Each row is followed by roughly how far along a hidden order it lies, from 0 to 9. A new part has a new order.
In the rows, 128 means zero.
[147 124 122 142 165 125 135 107 138 117 138 129 126 138 138 141 105 130
  81] | 4
[128 128 119 150 168 117 124 102 145 115 135 132 126 139 141 142 101 129
  29] | 6
[158 130 126 145 150 138 143  87 123 140 149 118 140 157 131 138  82 133
  14] | 3
[159 124 132 126 143 145 145 139 123 132 149 122 141 147 125 125 108 132
  52] | 1
[140 124 130 129 150 141 145 133 136 111 120 133 134 126 135 128 129 123
 145] | 5
[138 120 129 129 143 138 137 143 126 122 136 129 133 130 134 126 114 129
  82] | 3
[147 133 123 132 119 134 153  67 151 103 111 147 120 132 146 145 114 116
 136] | 8
[144 133 120 155 166 122 137  75 141 132 141 126 132 152 139 148  85 130
   1] | 5
[158 140 124 129 105 146 154  31 147 102 120 140 123 144 145 152 110 115
 130] | 9
[168 128 133 113 130 155 171 121 112 116 124 128 135 134 127 122 138 121
 141] | 4
[154 121 129 125 147 143 147 128 119 122 140 126 141 145 129 125 111 131
  53] | 2
[165 127 132 110 123 148 161 111 127 109 122 132 133 131 126 128 148 120
 141] | 5
[123 120 132 128 154 126 110 178 115 152 145 110 140 127 114 115 129 145
  80] | 0
[144 123 119 141 171 125 139 109 138 113 135 134 128 135 142 138 108 129
  40] | 5
[182 126 137 118 145 155 169 141 114 120 136 119 142 138 117 119 137 124
  97] | 0
[134 139 119 138 150 127 139  70 157  82 115 146 120 118 157 150 118 122
 103] | 7
[167 109 127 134 190 149 163 117 136  93 144 138 142 139 146 131  96 133
   2] | 1
[160 111 126 133 184 142 151 120 135 117 148 129 146 140 139 133  78 138
   4] | 0
[135 121 115 149 161 125 139  67 168  87 126 152 124 136 164 150  81 123
  45] | 8
[123 141 121 137 102 126 122  38 154 117 128 137 123 150 150 150  88 123
  70] | 9
[150 143 127 126 112 133 149  39 142 118 121 135 124 143 137 150 108 118
 101] | 8
[159 124 136 129 142 144 150 142 129 118 133 129 140 141 128 128 114 123
 107] | 3
[115 111 118 145 206 120 137 123 166  62 114 161 117 100 169 142 111 124
 146] | 7
[178 119 137 114 161 156 169 135 115 106 124 129 137 127 125 122 144 122
 127] | 1
[145 135 123 145 145 117 135  83 132 135 141 122 131 154 133 146  97 129
  12] | 5
[133 140 121 140 111 129 128  35 156 106 126 138 124 148 146 150  88 120
  58] | 9
[135 127 119 149 161 116 126 106 148 115 141 135 127 131 146 144  98 129
  75] | 5
[157 119 126 132 154 139 146 109 125 114 142 128 140 146 134 131  97 131
  35] | 3
[160 115 125 134 178 138 151 121 131 113 146 126 143 136 129 129  96 137
  13] | 1

[118 133 173 123 169 123 150 115 143 137 100 140 149  70 129 157 113 159
 123 119 127 148 104 134  91 151  80  84 119 137 113  68 140 130 153 149
 215 142  96 125 156 147 151 143 156  95 155 139 129 104 129 133 124 113
 146 113 127 157  63 140 172 133 136 153 127 151 114 145] | 9
[108 179 169 168 135 176 154 160 102 150 156 184 119 177 154  94  93 169
  71  78 151 146 133 123 160 107 153  76 104 137 132 118  46 151  59 152
 200 130 120 153 192 192 148 161 153 166 138 134 126 120   1 127 105 133
  81 121 111 118 210 144  92 129  87 183 151 152 111  94] | 2
[127 155 175 141 118 156 180 130 137 160 120 135 117 148 115 136 108 145
 111  92 112 132 120 138 156 131 118  99 113 140 133 110  97 134 116 146
 179 133 110 132 189 145 148 199 121 142 127 144 121 119  92 129 132 130
  99 123 125 144 162 159  96 119 120 146 143 140 132 116] | 3
[158 151 193 106 141 126 221 127 123 136 108 128 108 123  91 131 130 182
 103 135 131 122 128 136 138 133  85 114 109 141 132  98 101 107 134 141
 197 131 128 138 213 116 153 178 102 131 112 148 113 111  84 116 128 145
 107 131 146 146 150 145 121 109 133 136 139 138 119 135] | 2
[143  93  91  51 179  95 186 140 102  51 127  95 177  57 109 119 138 200
  89 237 245 133 148 117  65 129  89 101 118 130 110 150 134 102 143 104
 147  91 154 146 137 149 149   1 130 129 169  99 121 139 131 125 145 137
 150 125  91 119  55  90 215 146 126 112 118 135 148 144] | 6
[133 162 179 137 125 148 214 132 136 153 116 132 125 157  92 127 115 152
 106  98 111 124 115 135 157 127 108 103 110 144 140 103  89 126 116 141
 166 132 120 134 216 127 154 192 104 143 121 155 118 115 118 113 142 136
  82 129 139 142 173 158  87 115 120 135 145 134 125 123] | 1
[174 113 143  41 146 113 255 151  94  82 134 112 145 101 101 113 142 187
  82 199 251 120 154 127  91 124  75 131 116 131 116 149 107 106 127 153
 127  99 157 151 153 127 150  73 114 153 123 113 115 132  90 127 124 163
 141 133 110 108 106 126 160 111 130 121 127 130 128 127] | 1
[138 108 166  84 145 133 208 118 104  99 127 131 158  73 113 145 129 158
 124 168 219 139 140 140  67 143  87  95 116 139 111 122 135 129 148 164
 181 107 117 138  98 165 132 118 147 147 133 102 116 126  57 161 103 137
 184 125  85 135  60 135 177 114 134 141 120 140 144 111] | 6
[146 150 184 118 111 155 200 135 139 157 103 125  98 167  87 129 120 140
 118 108 119 118 124 141 151 133  98 110 112 144 142 109  92 124 126 147
 158 130 123 134 207 109 153 222  90 152 101 152 111 119  87 121 140 141
  88 132 148 151 190 160  72 103 133 129 142 129 132 113] | 0
[ 97 147 168 143 142 146 147 133 122 150 132 151 153 113 107 133 102 158
 120 123 145 139 126 136 119 125 139  86 106 141 118 119 131 139  97 141
 246 134 106 128 130 179 135 145 148 173 152 132 125 119  75 150 106 112
 122 124 101 137 110 133 156 135 115 156 135 152 145  94] | 5

Part 3:
[118 105 134 133 130  97 104 171 127 112 129 116 134 146 110 112  88 135
 104 158 128] | 6
[153 163 141 124 131 154 129 115 119 128 252 172 128 141 180 120 115 115
 157 144 140] | 6
[155 154 141 133 134 176 142 150 142 133 190 174 134 140 165 143 148 111
 160 130 152] | 7
[139 122  91 161 145 142  83  56 137  86 151  60 117 120 139  73  89  79
 123 184 139] | 1
[109 103 113 139 108 133  77 164 166 113  47 115 127 121  91 148 150 115
 127 115  76] | 1
[ 97  82 105 121 162  40  70 113 117 137 219 116 135 132 133  98  19 131
  96 171 155] | 4
[161 160 149 136 133 175 160 166 132 127 163 173 132 144 135 141 162 121
 148 139 154] | 8
[109  95 100 132 127  82  95  93 136 117 104  91 127 119 105 103  90 129
 107 140 105] | 1
[136 129 146 130 147 127 110 141 140 131 162 171 137 151 147 135 140 122
 142 135 157] | 6
[124 121 130 139 104 133  83 161 170 103  42 118 128 127  93 154 167 114
 141 123  89] | 2
[131 126 131 125 116 120  45 128 160 117 117 145 129 128 135 137 137 113
 145 119 112] | 2
[163 168 166 170 150 255 169 221 172  86  50 141 133 157 103 204 239  87
 155 159 140] | 9
[142 129 140 125 133 128 128 115 120 125 176 161 130 147 133  94  99 135
 125 143 153] | 6
[123 112 112 138 109 124  96 119 137 101  97  98 121 119  82 112 100 112
 120 136  97] | 2
[131 124 127 109 162  65 138  78  82 148 255 174 134 143 179  71  30 156
 116 163 198] | 7
[151 164 141 134 164 171 153 120 126 132 242 157 131 141 171 104 131 118
 161 154 185] | 9
[141 129 112 150 135 138  89  97 148  89 124  88 124 123 126  98 118  95
 126 160 135] | 3
[159 149 133 139 135 175 110 110 143 125 211 161 126 140 181 117 146  87
 156 136 149] | 5
[107  94 100 140 135  91  98 125 125 103 123  94 127 128 104  96  67 127
  96 172 120] | 3
[151 152 141 134 170 151 140 117 126 127 210 157 135 147 151 113 119 114
 144 160 190] | 8
[127 124 137 122 113 125  82 159 147 132 183 176 133 141 156 139 122 118
 156 112 121] | 4
[182 152 120 148  98 157 103  63 112  70 156 117 114 128 152  66  91 105
 127 165 132] | 3
[124 111 117 150 117 134  86 144 167  93  43  98 125 123  94 150 157 101
 127 134  84] | 1
[ 88  76 108 121 142  60  69 145 145 127 111 114 133 129  99 120 106 139
 104 145 117] | 3
[144 133 127 122 119 148  75 131 168 124 139 146 130 130 134 142 155 102
 154 118 114] | 2
[143 153 140 128 121 154  95 129 137 122 200 163 132 142 159 119 124 121
 144 132 138] | 5
[ 98  76 114 133 125  86  97 155 148 115  88 118 132 132  94 129 111 133
 104 143 101] | 4
[113 100 117 135 119 100 104 144 141 111  97 112 132 128 106 121 101 131
 100 143 106] | 3
[138 127  98 128 116 118  69  42 135 117 175 107 119 108 167  86  87  99
 151 121 121] | 0
[142 152 158 136 139 180 146 192 154 127 134 180 136 147 132 173 187 110
 154 123 140] | 8
[152 164 146 119 137 156 165 137 114 129 215 180 132 136 174 123 116 133
 144 139 163] | 9

New part:
[153 130 169 146 115 120  99 207 163 149 155 102 110 130 131  95 123 153
 130 116 127  69 146 123 161 132 121 154 122 138 179] | 8
[152 104 194 152 116 138  96 145 131 145 162  68  96 170 136  95  91 150
 128 118 160 138 145 137 151 131 125 155 104 146 170] | 4
[147 107 114 136 115 101 126 152 125 145  72 147  57  65 153 156  97 144
 129 119 101 132 146 149 153 134 126 155  73 145 181] | 5
[157 114 178 134 122 116 108 163 150 152 151 104 121  96 140  83 109 169
 135 117 146  87 143 147 152 127 126 150 139 153 185] | 6
[149 100 170 144 152 137 114 137 134 146 149  98 123 106 138 112 119 182
 128 113 128  85 151 156 154 150 122 151 123 149 225] | 2
[150 105 191 152 127 146  99 138 186 143 228  18  79 146 153 166  83 162
 129 112 150 134 142 155 152 128 120 151  82 148 181] | 7
[153 121 162 132 117 117 103 184 141 149 146 115 115 109 132  86 104 156
 141 122 161  91 147 136 155 131 130 147 152 149 186] | 5
[152  98 124 139 129 153  95 144 120 143 174  93 183 105 151 183 166 169
 126 115 153  82 139 246 145 122 127 145  72 156 171] | 2
[152 100 147 139 132 137 101 143 129 142 140 101 149  85 151 126 153 161
 127 115 135  84 140 216 148 129 121 149  95 152 176] | 1
[155 108 183 137 118 128  96 159 124 141 133 107 111 161 128  48  82 158
 130 118 193 124 144 126 149 125 127 153 130 155 171] | 5
[136  89 200 184 118 148 114 115 129 146 152  81 119 168 207  36 118 155
 123 106 131   1 132  68 183 146  98 153  25 118 203] | 9
[130 131 124 124  63 137 108 179 116 154  94 136 103 132 108  68 144  83
 146 136 146  74 180 126 174 168 147 178 149 106 247] | 3
[158 116 155 124 119 115 109 173 142 149 147 108 118  97 134  82  90 166
 145 121 170  98 150 132 147 127 134 155 161 157 193] | 5
[155 112 163 136 123 126 102 154 139 144 152 111 131  98 145 102 127 170
 131 119 145  89 148 164 149 131 132 153 127 153 183] | 5
[147 102 192 141 122 141  97 139 157 143 231  11  81 135 156 162  66 159
 126 114 146 145 143 167 151 130 124 151  98 148 178] | 1
[151 104 161 134 158 126 100 149 137 144 171 113 119 102 138 108 114 180
 128 116 147  92 160 125 150 202 130 151 143 154 194] | 0
[152 105 182 135 126 127  94 146 123 144 118  93 122 172 139  69  59 160
 129 117 219 140 139 129 147 125 126 150 150 156 168] | 2
[152 107 174 144 125 135  98 147 156 144 171  61 112 131 141 128  96 165
 128 118 159 115 144 136 149 126 129 154 111 153 180] | 5
[151 102 146 143 122 104 119 143 135 148  97 120  81  74 148 133 100 157
 130 116 105 116 141 155 149 129 121 149  95 146 183] | 5
[148 112 153 126 105 130  94 160 136 144  97 106 115 139 131  64  68 135
 131 120 207 104 151 144 152 137 134 155 169 140 191] | 0
[152 114 175 152 122 132 100 157 158 142 120  92 114 166 128  83  94 159
 128 118 178 117 143 111 149 129 124 151 125 150 141] | 6
[152 104 134 126 127 131  98 155 129 147 157 118 156  88 143 124 151 155
 129 121 146  88 152 196 146 133 137 154 111 149 178] | 3
[142 131 161 141  97 134 106 178 129 151 115 108 110 133 122  87 116 136
 137 124 153  88 153 123 161 142 132 163 151 130 191] | 5
[153 106 165 146 130 140  97 139 142 148 155  76 142 124 148 126 116 175
 127 114 152  76 141 158 153 115 127 148 104 150 182] | 5
[163  91 186 143 154 125 102 132 149 141 174  89 148  75 163 108 116 204
 128 107 143  88 129 200 138 112 115 140 110 169 185] | 4
[153 120 158 149 125 136 100 147 185 148 146  99 123 139 142 110 115 174
 128 120 144  76 138 119 152 128 121 155 110 145 185] | 6
